What can hang from each mark
fumaka: bakeg tepaf
sozo: gomo lefu nuto
tilopof: doga zofipa
zazak: zofipa
nuto: sozo zofipa
tepaf: bakeg kitup lefu nuto tilopof
lefu: gomo nuto tilopof zazak
gomo: golaf zofipa
bakeg: gomo
zofipa: bakeg rakup tepaf
rakup: nuto tepaf
doga: fumaka nuto zofipa
golaf: tepaf zazak
kitup: doga rakup sozo tepaf

Each row was made from one small tree. The marks that hang from a mark follow it in brackets, in alphabetical order. Every link used is in the known rows. Write each row's tree.
Each row is shifted at random along 3 fixed directions that mean nothing.
Known rows
sozo[gomo[golaf zofipa[bakeg]] lefu[tilopof] nuto]: [-304 -571   91  246  119  246  393  515 -154  298  155  172  -54 -139
 -435 -100 -135 -269   48 -265 -480   24   44  -92 -186 -385  341   55
 -438  -27  104  115  -27 -268  339  139   70   66 -165 -203  445 -177
  166 -143  321  321  250  230  451 -190 -539  256 -168  213 -224  167
   72  -88  218   33  251 -139  109  331   -8]
lefu[gomo nuto tilopof[zofipa[bakeg tepaf]] zazak]: [-182 -263  -20  115  106   97   15   12  -86  185 -193  170 -100 -115
 -298  -32   36  -73   60 -179 -111   74   65   59 -187  -97   69   59
  -43 -157   49  150   89 -147   54  -84   65   10  -27 -122  374 -110
   56 -105  121  128   70   55   12   -7  -55  -77  -23    0    7    5
    3 -205    7  -59  250  -41  100  130 -204]
golaf[tepaf[bakeg nuto[sozo] tilopof[doga[zofipa[rakup]]]]]: [-178   46 -160   28  136  152  -61   51 -113  172   98  114 -125  -43
 -183  -18   91 -138  170  187  -50  -47  -56  -89  -89  -87  -19   84
 -176  193  -96   26  195  -33   47  137 -161    0  -30   -6   56   21
   72   -2   50   19   52 -103  -15    0   77   10  -67  -32  -41   -5
  129  437  223  120   42   26   -1 -131 -112]
tepaf[nuto[sozo] tilopof[zofipa]]: [-163   20    4  -28   41 -154   -6   52   11   78   50   76   48  -77
  -30   65   76  -75   84 -131  -52 -117   -1   89 -105 -124    3  -71
 -144    9   74  -44  226 -102  -46   52  -96   95   46   51  221   -7
  130  -40 -101  166  -58  164  186  -43  -72    6  -42  -93  105  118
  -41  257  171  -52  201  -19   19   97 -134]
doga[fumaka zofipa[bakeg tepaf[kitup lefu nuto[sozo]]]]: [-277  -77 -141   82  142   81   88  189 -152  173  176  145  -22  -61
 -156  123   41 -119  100  -38 -219  -29    4   33 -149 -238   58  186
 -327  140  -56   60  226 -118   73  209  -48   45  -22  -12  107   17
  217  -86  108  200   57   10  167  -84  -51  134  -97  -25  -39  114
  154  207  355  -94  195   83   75   -6 -155]
lefu[gomo tilopof[doga]]: [-119   -7    9   -1    1 -215 -169 -203   53  154 -254   75  -53  -19
   38   82   88   -3   32 -188  -35   40   53  188  -76   13   -3  -55
  292 -245  -42    5  193 -107  -50 -167   18    9   73  -81   73 -165
  -74  -86 -115  -28  -76   -5  -19   99   76 -194   -9  -18  114    3
  -88 -109  -28  -36  230   30   28  128  -14]
rakup[nuto[sozo[gomo[golaf[tepaf zazak]]]]]: [ -48   -3   35   72   62  143  -20  -35  -65   -3    3  -36 -138  -65
 -252 -163   -5 -109   34  126  -13  -87  -79 -204   53  -40   42 -146
 -111  -14 -126  125   24  -40   47   -8 -126   65 -138    5   66   53
  -63   43   84   49    2   30   42  -35   -2  -77    2   36  -68  -44
   35  296  -69   -2  -23  -44   -9   15 -126]
tepaf[bakeg[gomo] kitup lefu nuto tilopof[doga[fumaka]]]: [-234   37  -70 -150   46 -209  -92   41  151   42  201  210   74  -80
   15  166   87 -134  100  -24   -8 -213   45  127  -29 -133   13  -29
 -273  160   94  -12  280  -96 -230   77 -106  104   32  114  362   68
  261  -16 -141  155  -43  266  378   34 -121  200   14  -68  112  237
  -63  298  307 -227  152  -53  -16  129 -133]
tilopof[doga[nuto zofipa[bakeg rakup[tepaf[kitup lefu]]]]]: [-301  -28 -156  129  149   11  -21  148 -178  348   65  165  -57   20
  -25  205  113  -41   77  -88 -314  113   14  127 -230 -242   18  208
 -124  111 -242   -4  318 -104  168  141   25   -4   93 -129 -116  -93
  113 -138  108   75   80 -220   93  -17  127   48 -178  -23   -2   59
  182  194  378  -24  224  203   83  -11  -23]
sozo[gomo[zofipa[bakeg]] lefu nuto]: [ -15  -82   61   74   52  -25   17  106   13  171 -110    7 -179  -13
  -93  -35  -45  -55   13 -188 -195   65  -75   17  -76  -88   99  -17
   -5 -130 -150  -24  100  -80   64 -114    8   -5    1  -76   51 -162
  -78 -104   82  -22   83  -14   67  -48  -75 -151 -113   67  -80   29
   69   73   36  -24  157  -19   78   93  -64]
rakup[nuto[zofipa] tepaf]: [ -69  158   85  -31 -124 -481  -53   -6  202 -120  -31   31  132  -67
  150  121   52   41  -57 -300  119 -131  -34  198  -21   23 -110 -269
   21 -172   70   49  259  -77 -296 -229 -115  140  178  109   92   24
   29    8 -152   98 -203  316  241   -7   84 -216   81 -185  236  189
 -229  212   64 -127  156  -13   22  -64 -307]
sozo[lefu[gomo tilopof[zofipa[tepaf]]] nuto]: [  27   67  -92   55  161  520 -166 -146 -106   21  -80  -15 -257 -130
 -417 -318  -70 -113  287  282  116   16 -102 -354  -34   46 -137  112
 -216    5 -173  104 -177   18   -9    8 -148  -59 -143    7  -32   92
 -150   91  206 -170   57 -160 -473  -20  -65 -143   36   70 -231 -243
  218  179 -254  128 -179 -112   12 -217  -76]
kitup[tepaf[bakeg[gomo[golaf]]]]: [-146 -130   12  -16  -41 -330  -28   10  159   76  -43   86    6  -17
  111  112   22   14   -1 -271  -84  -18  -27  162  -40   40   89 -128
  -43  -56  -31   88  193  -87 -190  -64  -17   76   64  -30  109  -76
   35 -105  -96   46    2  163  412   54  -78 -125   -1  -40  106  138
  -95  -49  171 -162  162    4   38  126   81]
tilopof[doga zofipa[bakeg rakup[tepaf[kitup]]]]: [ -59    5 -125    3  101   37  -51  -11   21  108  -49  162 -133  -18
 -100   64   97  -15  121  -61   44  -30  -24   35  -66   38  -74   47
  -55   65  -93  142  146  -53 -167   10  -80   31  106  -61  105   41
   10  -17   25  -33   12  -60  100   41  111  -94  -11  -97   38   -9
   67  176  162 -227   50   77   58 -154 -132]
golaf[tepaf[bakeg[gomo] kitup[rakup sozo]] zazak[zofipa]]: [ -54  195  -54  -46   -8 -355 -233  -88   65  229 -195   -2 -189  137
  244  109  170   46    8 -152 -115   73  -65  161  -56   39   50 -144
  236   37 -257 -196  349   36   11  -52  107   25  121  -50 -161 -176
 -108 -152  -91 -122   27 -230  229  100  317 -362 -100  -13  122    2
   22  154   67   35  152  129   25  189 -143]
zofipa[bakeg tepaf[kitup[doga]]]: [ -21    2 -100  -14   38   87  -34   31  114 -109   66   65  -52  -84
 -144  -19  -26  -91  178   77  206 -160  -12 -120   59  114  -85   29
 -209   83  211  165  -32  -49 -258   39 -132   80  -28   62  142  211
   29   95   58   -5  -22  136  135  -18 -112  -32  126  -44  -53    7
   39  148   31 -242 -175  -46   24 -200  -50]
fumaka[bakeg[gomo[golaf]] tepaf[lefu tilopof]]: [ -98  125  -98  -14   58  114 -159   49   36  111  120   59 -110  -71
   15   26  -35 -100   38  186  -61  -35 -138 -122  -33  -16    8   70
 -188  141 -252    7   82   16 -133   73 -123  -16  -72    9 -150  -13
    4   -7   17  -99   66  -99  -99   50  -17    0   26   32 -142   -7
  116  201  228  -75   24  -22  -33  -62   85]
gomo[golaf[tepaf[bakeg] zazak] zofipa]: [  67  -35 -107   13  105  234 -243  -88  -31  199 -143   20 -319   80
 -172 -179   50  -84   59  280  -24   81 -123 -171   40   79   75 -103
   53  121 -394  100   69   53   14  -42 -165  -63 -116 -111  -90 -109
 -191   -7   40 -226  123 -320 -112  119  211 -170 -100   62 -173 -183
  157  216   29   59 -111    0  -40  -61  104]
zofipa[bakeg[gomo] rakup[nuto] tepaf[kitup[doga]]]: [ -14  116 -184   77  111  219 -141   53  -18   48  -24   73 -203   -3
 -179   12   42  -29  -13  114  146   -6 -123 -178   22  115 -105  169
  -98  131 -109  125   63   33 -221  -40 -194   -1   19  -28  -86  173
 -108   32  202 -197   51 -237  -75  -29  154 -222   55  -24  -99  -72
  188  241   18 -190 -166   78   20 -390  -82]
zazak[zofipa[rakup[nuto] tepaf]]: [-259 -122   80  101  -47 -369  131  204   43  134  -62  141   69   12
   84  247  117   13 -117 -455 -109   -5   26  223 -156  -34    2  -69
  -44 -110  229  -30  273 -147  -62  -61   61  101  194 -100  192  -71
   75 -127  -16  187  -31  174  304  -88   33 -174   -4 -105  195  206
 -133   31  189 -237  241   32   93  136 -215]
sozo[gomo[golaf zofipa[tepaf[kitup]]]]: [  49  -73  -58    6   69  186 -114  -47   25   83 -114   13 -251   -2
 -231 -168  -33  -75   61   51   72  -10 -112 -187   36  135   14  -28
 -113   50 -162  156  -18    4 -128  -85 -225    2  -48  -53   59   11
 -129    4   81 -141   67 -105  -17   17  -37 -166    5   50 -115 -102
  110  196  -40  -94 -131  -64    0 -112   14]
fumaka[bakeg tepaf[lefu nuto tilopof]]: [-182  238  -85   18   29  -38 -142   67    2   99  164   44  -15  -54
   59  111   25  -95   64  136  -88  -46  -95  -30  -81  -53  -25   65
 -183  145 -157  -92  197  -12  -55   87  -86   12  -23   53 -121  -15
   88  -10  -29   -7   10  -25  -89    1   59   50    3  -12  -60   71
   64  316  290   43   91   30  -21  -38 -110]
gomo[golaf[zazak[zofipa[tepaf[tilopof[doga]]]]]]: [ -49  -11  -70    2   59   75 -185 -124  -12  156 -166   52 -151   47
  -67  -30   87  -61   49  120   63   41  -29  -36  -77   35  -59  -85
   74  -28 -177   20  104  -17  -55    6  -85  -22   -5  -90  -31  -32
 -119    0  -79 -126    8 -187 -123   90  172 -172  -36  -26  -36 -126
   64  206   26 -106  -41   29  -24  -19  132]
bakeg[gomo[zofipa[rakup]]]: [ -51  -88    2   12   10 -184  -71  105   90  196 -134  104 -102   40
   95  143   70   23  -80 -274 -100   37  -63  127  -78   37   50  -43
   68  -58  -63   -5  198  -55 -112 -123  -14   19  119 -120   33 -152
  -76 -121   -6  -52   31  -58  163   15   28 -205  -56   -2   45   73
  -12  -59   97 -171  173    6   55   80   28]
gomo[golaf[tepaf] zofipa[bakeg]]: [ -69 -335  -33   98   82  117   13  226  -40  264  -63  131 -199   31
 -140  -28   17  -96   -3  -30 -203   67  -55  -37  -35  -44  183  -21
  -33   63 -126  149   99  -91   70   16  -91   -3  -46 -189  105 -140
  -59  -89  101  -14  148 -117  195   14  -39  -97 -109   61 -116  -15
   87   14  192  -66   54  -14   36   38  155]
tilopof[doga[fumaka nuto[zofipa]]]: [-147   36 -201  150  179  375 -296  -80 -309  323  -28   35 -212   39
 -182   -6   69  -64  234  262 -223  196   13 -112 -279 -144  -50  320
   25   78 -447   15  135  -29  305  148   30 -138  -86 -139 -487 -119
 -111  -41  162 -148   81 -510 -473   45  214   22 -192   77 -254 -198
  272   79  150  268   39  237   27 -195  227]
bakeg[gomo[golaf[tepaf zazak]]]: [  39  -46   49 -122  -48 -263 -165 -153  237  -15 -173   32  -93   14
  129   30   47   20    7  -53   97  -98  -74   80  111  144  -26 -335
  121 -120  -23  122  121  -13 -257 -172 -101   63   65   -5   81  -26
 -114    2 -179  -67  -81  108  199  119   55 -297   76  -62  135   16
 -131   85  -71 -202   -9  -95  -14   87  116]
zofipa[bakeg[gomo] rakup[tepaf]]: [ -32   17 -164  163  136  361  -51  117 -128  146   17   95 -252  -13
 -198  -45   16  -40  -23  149  -39   81 -131 -227  -36   49   17  200
 -115  166 -263  107   17    5  -65   68  -67  -55  -80 -124 -148   33
 -105  -26  289 -170  156 -319 -124  -37  139 -125  -40   57 -221 -106
  250   89   76 -105  -45   74   41 -253  -17]
fumaka[bakeg[gomo] tepaf[lefu]]: [-259   41   30   49  -36 -396    4  159   79  211   73  116   37  -27
  268  320   40    1  -94 -288 -338    5  -47  256 -129 -133  132   -1
  -22  -45 -104  -83  309 -106  -24    7  126   48  105  -72  -57 -205
  129 -176  -76  128   27  106  289   15  -22   24  -40   -2   78  228
  -59  -65  412 -126  397   85   62  260  -71]
rakup[nuto[sozo[gomo] zofipa[bakeg tepaf[lefu]]]]: [  54  202  -38  -62   25    7    1  -50  111 -206   11  -39  -59 -165
 -143 -100  -47  -55   12   38  283 -197 -130 -126   25   51 -137  -54
 -147  -85   30   98   61   10 -315 -160 -230   79  -23  200  175  176
  -13  106   13    2 -138  169  -90  -61   -5 -163  120 -148   22   43
  -10  428  -62 -216  -48  -96    9 -241 -323]
lefu[gomo[zofipa[bakeg]] nuto]: [  93 -112   79  -98  -27 -182 -112  -74  229  -67 -197   70  -79  -77
  -46  -23   14    0   80 -221  167 -105    3   82   28  177  -44 -144
   48 -142  168  120   69  -48 -274 -267  -94   63   45   45  279  -32
  -70   -3  -60    1  -71  223   70   58  -93 -238  108  -80  130   59
 -167  -79 -121 -275   43 -182   57   49 -129]
rakup[tepaf[lefu nuto[sozo zofipa[bakeg[gomo]]]]]: [ -18  288  -99    7   41 -158 -179  -77   16   71  -76   14  -89  -27
   52   65   80   40 -149  -32   33    1 -154   68  -46  -39  -41  -13
   92  -53 -319  -66  305   18 -186 -161 -179    1   69   65  -82  -53
  -46  -57  -41 -117  -81 -136  -93   11  257 -255  -51 -106   71   43
   60  337  113  -80  175   85   -1 -173 -213]
sozo[lefu[nuto tilopof]]: [  36  100  -45   -2   80  271 -229 -225   20  -57  -74  -32  -97 -108
 -254 -171  -33  -94  242  211  167  -55  -38 -228    9   71 -155  -23
  -82  -84    9   34 -119   -8  -66  -85 -105  -19 -136   44  -62   64
 -147  111   74 -146  -47  -32 -401   16  -38 -158   74   60 -119 -143
   51  109 -282    4 -164 -127  -19 -146    9]
zazak[zofipa[bakeg tepaf]]: [-121  -71  -24   71   19  -98   13  113   -2  154 -106  105  -97   12
   38  117   64   -5  -23 -181  -71   50   -8   91 -133   11   24   58
   28  -39   50  -29  158  -83  -62   17   69    5   66 -110   38  -77
  -17 -101   23   16   44  -57   66  -20   78 -165  -30  -55    7   33
   33  -37  153 -231  132   50   73   28  -30]
gomo[golaf zofipa[bakeg]]: [  -5 -199  -68   88  105  169  -97  100  -59  275 -131   77 -228   53
 -125  -29   25  -58  -46  -16 -156  125  -71  -45  -61  -26  136   47
   50   33 -269   84  100  -47   35  -33  -88  -46  -63 -175  -36 -161
 -131 -101   89 -125  138 -269    9   31   56 -147 -136   58 -156  -78
  142  -12  134 -120   57   46   26  -25  201]
nuto[sozo[gomo lefu]]: [ -56   73   74   11    4 -223   19 -134   46   33 -119  -64  -38  -50
   18   40   -2  -16  -18 -234  -88  -45  -43   91  -25  -61   48 -114
  104 -256  -35  -48  146  -96   -4 -134   12   58   22   19   52 -115
  -27  -83  -70   67  -78  131   91  -28  -30 -160  -40    0   77   70
  -39  103  -27  -83  252    4   48  166 -148]
rakup[nuto[zofipa] tepaf[kitup[sozo] lefu[gomo]]]: [ -63  239  -14   26   15  -69  -92   18   25  -82   83   -5   -7 -103
  -81  -59   29  -41    2  -32   96 -123  -80  -95   25  -48  -63  -89
 -181   59 -145   12  159  -15 -145  -65 -153  124    1  148  102  114
   49   39   53   46 -100  107  124  -61   33  -95   51  -57   40   69
    8  382  -13  -27   55   -5   -4  -41 -425]
zazak[zofipa[tepaf[kitup]]]: [-215  -15  -77  196   90   59  -65  104 -194  337  -48   97 -153   69
  -99   88  110  -49  -18  -98 -268  138    2    4 -175 -107   97  141
  -14   85 -142  -94  182  -81  195  135  100  -26   16 -201 -103 -142
  -10 -156  118   -3  138 -270   23  -40  131  -40 -144   78  -91  -28
  163   17  221    0  168  163   53   87  -48]
gomo[golaf zofipa[bakeg tepaf[tilopof]]]: [  26 -264  -79  -28   77  316   46  199   88  -21   59  121 -131 -102
 -272 -166  -81 -169  128  150  185 -126  -74 -238   19   89   -5   -1
 -344  140  112  238 -108  -43 -253   39 -270   42 -107   -5  279  155
   -9   99  108  -27   71   96   74  -26 -229  -14   78  -17 -167  -38
   84  192   52 -250 -225 -197   -1 -187  102]
golaf[tepaf[lefu[gomo[zofipa] tilopof]] zazak]: [-139  -41  -38   84   72   40  -99   30  -84  253 -118   68 -151   21
  -88  -50   76 -102    7   91 -183   78  -33  -10  -46  -99  134  -90
   98  -33 -239  -32  172  -61  160   -8   -3   -5  -58 -122  110 -185
  -44  -73   40  -19   73 -153   -2   57  129  -51 -119   90  -70  -52
   88  107   58  166  157   -2    1  228 -120]
zofipa[bakeg[gomo] rakup tepaf[kitup[doga[fumaka]]]]: [-221 -296 -130  118  102  237  214  358  -29   35  234  218  -34 -106
 -283   70  -39 -164  140  -55  -39 -126   35 -135  -66  -44   56  207
 -464  191  282  246  -26 -145  -95  210  -28   88  -46  -63  275  176
  182    8  287  178  126  168  368 -119 -292  178   59   43 -137  123
  101   -8  228 -241  -38  -38   93  -99  -64]
tepaf[kitup lefu tilopof[doga]]: [-208  126 -148  117  155  127 -201  -24 -168  345   57   94 -108   46
  -94   89  130 -119   30  171 -242   71   -1  -18  -95 -224   76  130
   28  138 -315 -128  240  -63  181  162  -18  -24  -53 -106  -64  -97
   39  -83    5  -66   91 -313  -32   32  164  122 -183   96 -117  -42
  214  297  282   77  155  196  -24   82   36]
zazak[zofipa[rakup[nuto tepaf[lefu tilopof]]]]: [-149  146  -53   90   62  179  -48  162  -82   43  116   78  -35  -55
 -135  -39   56  -95   16   89   78  -30  -65 -190  -83  -30  -97   67
 -269  155  -54  -73   85  -26  -76  112  -99   43  -27   11   17  108
    9   41  139   -9   21  -72 -121  -83   95  -57    0  -28  -85  -11
  106  337   55 -105  -40  -19   -5 -122 -227]
doga[fumaka[tepaf[tilopof[zofipa]]] nuto[sozo[gomo]]]: [-182   90  -83   35  115  155 -149  -62 -201  185   42    6 -147  -58
 -100  -25   -4  -80  240  100 -180   61  -18  -49 -221 -122  -37  255
 -122   49 -291  -18  156  -48  177  138  -68  -49  -25   -5 -333  -58
   24  -39  102   20   26 -189 -292    6   64   12  -89   12 -112  -74
  199  173  167  209  109  103   48  -97  -18]

Write each row's tree
[  61   58   27   -3   69  229 -146 -213   31  -99 -111  -73 -134 -113
 -254 -193  -69  -75  177  111  140  -48  -51 -229    3   64  -98  -83
 -122 -144  -31   82 -126  -18  -52 -112  -10    9 -144   59   76   53
 -114   72   67  -65  -30   67 -256  -12  -67 -149   59   67 -116 -115
   29   88 -313  -51  -69 -129   18   -9 -112]
sozo[gomo lefu[nuto zazak]]
[ 128  193   23 -401  -84 -424 -255 -456  424 -396 -180   26   81 -126
  181   66   51  107  354 -159  619 -311    1  194   32  351 -480 -225
  -16 -241  276  204  127    6 -657 -313 -288  123  278  301   66  258
  -48  202 -350  -14 -416  443 -130  147   44 -390  291 -371  405   55
 -290  271 -222 -443 -155 -171   27 -320 -145]
tilopof[doga[fumaka nuto[sozo]] zofipa[rakup[tepaf]]]
[-160   36   23  -62   37   11    4   87   50  -69  251   33    3 -154
  -54  -17  -81 -121  350  -29  -39 -171   -2  -79  -44  -92  -89   30
 -468  135   57   44   32  -70  -34  197  -36  113  -37  145   12  121
  172   56   45  193  -35  271  152  -59 -279   84   81   10  -38   98
   33  215   91  -31   -9  -88   61   62 -161]
doga[fumaka[tepaf[kitup[sozo[gomo nuto]] lefu]] zofipa]
[ -78 -116  -75   60  123  178  -83    0 -121  241 -123   32 -262   33
 -109  -79   50  -49  124   75 -101   84  -93 -119  -72    8   22   54
   16   63 -299   49  119  -29  106   64 -115  -15  -15 -107  -48  -57
 -107  -41   76 -112   87 -273  -16   17   79 -227  -90   32  -90 -135
  172  288   41   96    7   90   18   -8   99]
kitup[sozo[gomo[golaf[tepaf[tilopof[doga zofipa[rakup]]]]]]]
[-194  -46  -68   97  113   76  -39  -22  -31  101   92  126  -49  -73
 -277   19   56 -119   49   34  -86  -60   15  -54  -37 -114   63   18
 -270  106   46   76  114  -84    3   34   -6   52 -100  -10  300   27
  156  -35   75  118   76   94  154  -39  -35  131  -15   40  -35   87
   56  158  172 -129   91    4   33  109 -236]
zofipa[tepaf[bakeg kitup lefu[nuto zazak]]]
[-165 -316 -127  292  183  250   15  261 -277  557 -127  138 -284  138
 -206   73   91  -69 -188 -117 -463  303  -67    1 -185 -178  281  208
   97   81 -427   40  223  -96  318   40    5  -97  -48 -356  -96 -323
 -102 -248  251  -96  288 -513   57  -29  166 -102 -303  142 -218  -59
  266  -48  337   25  239  208   72   43  182]
gomo[golaf zofipa[bakeg rakup]]
[ -73  144  -71  -56   34 -204 -154 -113   13  102  -93   -2  -70  -50
  135  156    6   22   65 -153  -99   35  -50  197 -200  -98  -76  112
  116 -196 -214  -21  272  -38  -28 -145  -34  -42  127   43 -340 -137
  -27  -87  -32  -26 -109  -70 -208   47  132 -216  -42  -89   63   54
   44   61  131   15  225   79   73 -145  -40]
doga[fumaka[tepaf] nuto[sozo[lefu] zofipa[bakeg[gomo]]]]
[-220  103 -130  159  152  319  -75   95 -235  240  167   40 -148  -82
 -247  -53   -1 -175    3  230 -241   41 -114 -211 -110 -174  126  215
 -247  198 -365  -20  128  -25  182  166 -125  -36 -180  -34 -100  -74
   75  -69  169   11  141 -209 -180  -39   -2  134  -89  105 -214  -26
  222  300  295  161  154   48  -17  -10 -114]
fumaka[bakeg tepaf[lefu[gomo[golaf]] nuto[sozo] tilopof]]
[ -57 -337  -66  108  129  469   87  249  -81  110  109  109 -188  -38
 -405 -212  -26 -210  165  225  -30  -61  -58 -343    8    6   92  -78
 -385  218   -3  250 -129  -54   93  156 -128   38 -182 -129  220   52
  -29   69  239   37  168  -25  118  -44 -178   85  -28  123 -247  -84
  123  188   27   -1 -197 -157    7    7   55]
gomo[golaf[tepaf zazak] zofipa[rakup]]
[ -23  121 -112  121  148  324 -204 -175 -135   69  -18  -15 -181  -51
 -293 -110   37  -56   97  286   50    7 -102 -246   -6   24  -86  130
 -100   56 -185   29    7   22   18   13 -162  -44 -146   -2 -129   72
 -101   57  125 -144   27 -235 -402  -22  117 -104    0   46 -140 -149
  195  281  -41  -17 -110   40   -5 -180  -40]
zofipa[tepaf[lefu[nuto[sozo]]]]
[-138 -148   54   -1  -15 -241  -71   78   64  189 -124  106  -82   50
   90   97  101  -11  -70 -176 -149    6  -34  124  -50  -25   92 -228
   35  -43  -55    4  227  -73  -18  -35   11   49   75 -118  112 -141
  -30 -117  -84   47   22   18  288   44   43 -201  -50  -13  107   76
  -83   40   91 -118  158  -34   16  231   70]
bakeg[gomo[golaf[tepaf[nuto] zazak[zofipa]]]]
[-161  -89  -33   44   21   50   96  181   23   30   62  124   -8  -63
 -106   29   30 -104   96  -83   95  -91    1  -76 -112   49  -73   29
 -267   75  277   16   37  -85 -126  101  -34   64   35  -26  207   87
   65   16   73   91   22  121   72  -81  -95  -41   60  -50  -15   56
    6  158   89 -183  -29  -93   44  -25 -114]
zazak[zofipa[rakup tepaf[tilopof]]]
[ -91 -155  -56  117   88  177   54  195  -68  159  -72  136 -137  -52
 -219  -57   13 -110  -65  -93  -42   65  -24  -65 -110  -48  106   59
 -105    9  -93  115   86  -93  -25  -34  -16   19  -39 -104  285  -67
   23  -78  173   43  110  -25   99  -36    9  -42  -64   35 -112    2
   97  -14   75  -72  172  -40   65   30 -244]
lefu[gomo[zofipa[bakeg rakup[tepaf[tilopof]]]] zazak]
[-139 -140  -93  130   95  234   80  199  -78   58  113  113 -102  -71
 -229  -10   -2 -104   79   98  -38  -46  -45 -162  -54  -10   30  114
 -295  150   77  144   12  -77  -43  132  -73   26  -96  -56  140  111
   63   13  184   59   95    4   77 -102  -92   41   16    7 -141   20
  119  139  144 -121  -56  -14   48 -117  -32]
zofipa[bakeg tepaf[nuto]]
[-170 -179   65   31  -24 -206  136  217   64   92    5  132   -7  -15
   55  100   64  -85   57 -163 -137  -76   57  117  -76  -74  110 -189
  -57  -22  206    9  153 -138   33   95  165   96   27  -85  266  -80
   92  -66  -27  215   33  206  392   -8  -45    2  -23  -29   59  128
  -98   -8  165 -160  168  -56   66  294 -110]
golaf[tepaf zazak[zofipa[bakeg]]]
[   0 -111   62   30   70  265  -39  -25    4  -14  -35   -5 -172  -85
 -300 -255  -50 -139  199  124   37  -67  -45 -258   37   11  -18 -166
 -227  -16   -1  111 -129  -36   47   22  -39   31 -136   -5  150   35
  -88   54  102   13   47   90  -65  -13 -161 -110   36   78 -117 -102
   30  158 -207    2 -116 -203   13   92  -50]
sozo[lefu[gomo[golaf[tepaf zazak[zofipa]]]] nuto]
[-210   81  -15  178   38  -88   24  181 -110  242  144   17 -111  -44
  -61   92  -17  -94   80 -180 -387   27  -48   19 -179 -189  142  103
 -164   95 -186  -61  200  -82  245   91  122   32  -13  -58 -163 -171
   99 -140  139  124  119  -21  210  -78  -90   78  -91  107  -99  125
   75  121  341  203  267  139   80  137 -214]
fumaka[bakeg tepaf[kitup[sozo[gomo nuto[zofipa]]]]]
[-152   -1  -68   98   44   26  -18   50  -26   97   45  115  -27  -23
  -92   58   68  -71   58   -2    6  -25  -16  -28  -65   -2  -49   18
  -89   46  -21   65  126  -86  -72   43  -89   40   36  -59   40   37
   23    9   52    6    6   -3   60  -15   64  -34   -9  -19  -10   24
   39  221  145  -40   41   47   21  -96  -86]
zofipa[rakup[tepaf[tilopof[doga]]]]
[ -63  132 -188  -34  102  214 -269 -170  -66   45  -35   27 -148  -60
 -106  -19    6  -45  268  247   85   13  -37 -101 -180   50 -184  221
  -91   14 -255  112   91   20  -69  -11  -88  -76  -28   59 -254   34
  -58   54   41 -122  -52 -192 -464   79  115  -36   13  -65 -113 -118
  122  185   80   38  -37   59   15 -251   18]
tilopof[doga[fumaka[bakeg] nuto[zofipa[tepaf[lefu[gomo]]]]]]
[ -89  197 -109  -53   86   17 -280 -235   28   80 -102   54 -157  -35
 -153  -87   94  -87   39  173   77  -31  -56  -58   65   22    2  -79
   18   53 -145    6  185    9  -90 -118 -125    7  -60   55  211  -27
    0  -17  -41  -83  -14  -66  -73   80  188 -139    5    6   24  -30
   47  272  -45   53   47  -42  -41   12 -283]
golaf[tepaf[bakeg kitup lefu[gomo tilopof zazak] nuto]]
[ -28   31 -149  -29   72  121  -89   59   45   44  -14   74 -124  -47
  -34  -32    6  -27  159   58  121   -7  -99  -98  -85  114  -92   79
 -146  100 -123   76   56   10 -229   67 -113   11   33    8   -6   94
  -51   18   53 -131   37 -108  -18   31   30 -157   17  -62  -72  -72
  131  168   57  -85  -70   -2   26 -205   45]
kitup[tepaf[tilopof[zofipa[bakeg[gomo] rakup]]]]
[  23  109 -157  -59  158  578 -132   15  -28  -95  242   50 -141 -155
 -382 -285  -53 -216  405  444  227 -212  -41 -454   32   43 -128   74
 -509  357   42  122 -209   25 -136  280 -173   48 -207  108  124  286
   38  189  149  -40   64  -10 -138  -26 -197  199   79   41 -274 -161
  201  346  -54  -50 -314 -146  -45 -201  -34]
tepaf[kitup tilopof[zofipa]]
[-100   73  -59   23   45  117 -119  -23    2  -58   63   -4  -35  -87
 -122  -98   -4  -54  161  121  106  -57  -67 -187   -3   87  -64    1
 -255   83  -84   60   15  -13 -113   70 -113   58  -89   83   76  124
    3   55   46  -23  -25   43  -45  -19  -75  -44   51    9  -65  -35
   59  211  -62   12  -82  -65   -4  -35  -78]
kitup[tepaf[lefu[gomo] nuto]]
